Below is a small trained network, with its code and all its weights. Each question gives an input and a target symbol and asks what happens when units are switched off, that is, made to give their printed mean instead of their output.

import numpy as np


def w(rows, s, z=0):
    codes = np.array(rows[::2]) - 128.0
    scale = np.full(codes.shape[1], s)
    scale[-1] = z or s
    return codes * scale


def f(y):
    return y / 2 * (1 + np.tanh(0.7978845608 * (y + 0.044715 * y**3)))


def softmax(a):
    e = np.exp(a - a.max(-1, keepdims=True))
    return e / e.sum(-1, keepdims=True)


def log_softmax(a):
    a = a - a.max(-1, keepdims=True)
    return a - np.log(np.exp(a).sum(-1, keepdims=True))


def net(x, mask):
    ids = ['βγεζημσψω'.index(c) for c in x.split()]
    T = len(ids)
    res = E[ids] + P[:T]
    r = res
    for j in range(3):
        rows = slice(4 * j, 4 * j + 4)
        q, k, v = (r @ M[0][rows].T for M in (Q, K, V))
        z = softmax(np.where(np.tri(T) > 0, q @ k.T / 4**0.5, -1e9)) @ v
        o = O[0][rows]
        res = res + np.where(mask[j], z, o[:, -1]) @ o[:, :-1]
    y = f(res @ A[0][:, :-1].T + A[0][:, -1])
    res = res + np.where(mask[3:7], y, B[0][:, -1]) @ B[0][:, :-1]
    return log_softmax(res[-1] @ U[:, :-1].T + U[:, -1])


Q, K, V, O, A, B = {}, {}, {}, {}, {}, {}
E = w([
[167,67,113],'β',
[109,167,108],'γ',
[173,127,119],'ε',
[109,105,105],'ζ',
[170,145,115],'η',
[175,198,116],'μ',
[206,196,116],'σ',
[144,206,110],'ψ',
[254,154,123],'ω',
],0.0084)
P = w([
[153,125,11],'0',
[207,98,79],'1',
[112,76,138],'2',
[111,177,57],'3',
[231,124,133],'4',
[107,86,177],'5',
[89,215,79],'6',
[241,149,166],'7',
[107,89,208],'8',
[67,254,101],'9',
[243,177,194],'10',
],0.015)
Q[0] = w([
[173,133,70],'h0',
[173,122,102],'h0',
[131,103,245],'h0',
[187,100,235],'h0',
[205,175,93],'h1',
[57,65,180],'h1',
[104,93,160],'h1',
[101,87,141],'h1',
[143,200,18],'h2',
[112,230,15],'h2',
[127,159,79],'h2',
[10,143,90],'h2',
],0.014)
K[0] = w([
[116,193,83],'h0',
[109,180,122],'h0',
[126,125,251],'h0',
[113,169,212],'h0',
[58,198,146],'h1',
[189,60,140],'h1',
[151,100,131],'h1',
[167,62,120],'h1',
[125,146,17],'h2',
[151,120,9],'h2',
[132,124,61],'h2',
[144,10,97],'h2',
],0.015)
V[0] = w([
[124,84,138],'h0',
[83,168,93],'h0',
[104,160,95],'h0',
[157,89,167],'h0',
[129,138,90],'h1',
[85,125,127],'h1',
[136,73,148],'h1',
[196,127,117],'h1',
[188,184,159],'h2',
[249,116,140],'h2',
[185,170,139],'h2',
[159,85,105],'h2',
],0.016)
O[0] = w([
[166,119,117,98],'h0',
[83,150,82,144],'h0',
[88,160,98,168],'h0',
[162,98,159,81],'h0',
[111,183,105,241],'h1',
[162,147,112,93],'h1',
[138,123,184,2],'h1',
[57,123,162,207],'h1',
[99,164,188,125],'h2',
[189,197,254,196],'h2',
[99,227,198,166],'h2',
[190,129,121,194],'h2',
],0.012,0.006)
A[0] = w([
[71,204,165,121],'n0',
[104,80,254,50],'n1',
[31,224,83,89],'n2',
[23,128,40,3],'n3',
],0.0076,0.0035)
B[0] = w([
[28,82,92,201],'n0',
[140,163,1,179],'n1',
[177,28,192,247],'n2',
[196,57,229,174],'n3',
],0.0076,0.013)
U = w([
[227,82,113,38],'β',
[43,106,131,141],'γ',
[161,76,209,31],'ε',
[52,59,109,129],'ζ',
[118,147,110,252],'η',
[137,191,2,220],'μ',
[115,156,119,209],'σ',
[63,155,140,99],'ψ',
[198,169,222,22],'ω',
],0.01,0.0035)

Each question gives the input, a string of symbols that net reads in full, and the target symbol t.
The units are the heads (4 rows each of Q, K, V and O) and the neurons (one row each of A and B). Each row of codes is followed by its name. A weight is (code - 128) times the scale printed after its matrix; where a second scale follows, it is the last column's (O, A, B and U).
mask holds one flag per unit, heads first, then neurons. A switched-off unit (its flag False) gives its mean, the last column of its rows in O or B, instead of its output. The means were averaged over made-up inputs and are rounded, as every weight is.
A unit's drop is (log p(t) with every unit on - log p(t) with that unit switched off) / (log p(t) with every unit on - log p(t) with every unit switched off).
The circuit of an input: a set's keep is (log p(t) with only the set's units on - log p(t) with every unit switched off) / (log p(t) with every unit on - log p(t) with every unit switched off). Starting from all 7 units, units are removed one at a time, each time the one whose removal leaves the highest keep (on an exact tie, the one counted first), for as long as the keep stays at least 0.8.
circuit, biggest first: the units of the circuit, biggest drop first
most important unit: the unit with the biggest drop
k most important neurons: the k neurons with the biggest drops, biggest first
which heads matter: for each layer, one digit per head in row order, 1 if its drop is at least 0.15 and else 0, layers parted by /
input ψ γ ω μ β ψ β, target ζ: circuit, biggest first	h0; n2
input ψ μ ζ σ γ, target γ: which heads matter	101
input ζ ζ ζ β γ ζ ψ ζ γ β ω, target μ: circuit, biggest first	h1; n2
input ω ψ γ β β η γ, target ω: circuit, biggest first	h2
input γ ζ β ζ ζ γ μ, target ε: circuit, biggest first	n3; n2; h0
input ζ ζ ζ ω ζ ω, target ω: which heads matter	101
input β μ β ε γ β, target β: circuit, biggest first	h0; h2
input ζ ζ ω ζ σ, target μ: which heads matter	010
input ζ γ ζ ε, target β: circuit, biggest first	h2; n3; h0; n2
input η η ω σ ψ, target γ: circuit, biggest first	n0; h2; h0
input ζ μ ε σ ζ, target γ: circuit, biggest first	h2; n0; h0
input β γ β ζ ζ γ σ ζ, target γ: which heads matter	001
input ζ ζ ω β μ, target ω: which heads matter	001
input ζ β η ζ η ψ σ, target β: circuit, biggest first	h2; n3; n2; h0
input μ σ ψ ζ σ γ ω η ζ ζ μ, target μ: 2 most important neurons	n3; n2
input ζ μ β ζ ε ζ ζ ζ γ ζ γ, target μ: circuit, biggest first	h1; h2
input γ β μ ω, target ε: 3 most important neurons	n3; n2; n1
input β ζ ζ β μ γ ζ η β γ ζ, target β: which heads matter	011
input β β ζ η ε ω β β, target ω: most important neuron	n0
input β ζ β ω γ, target ψ: most important unit	n0
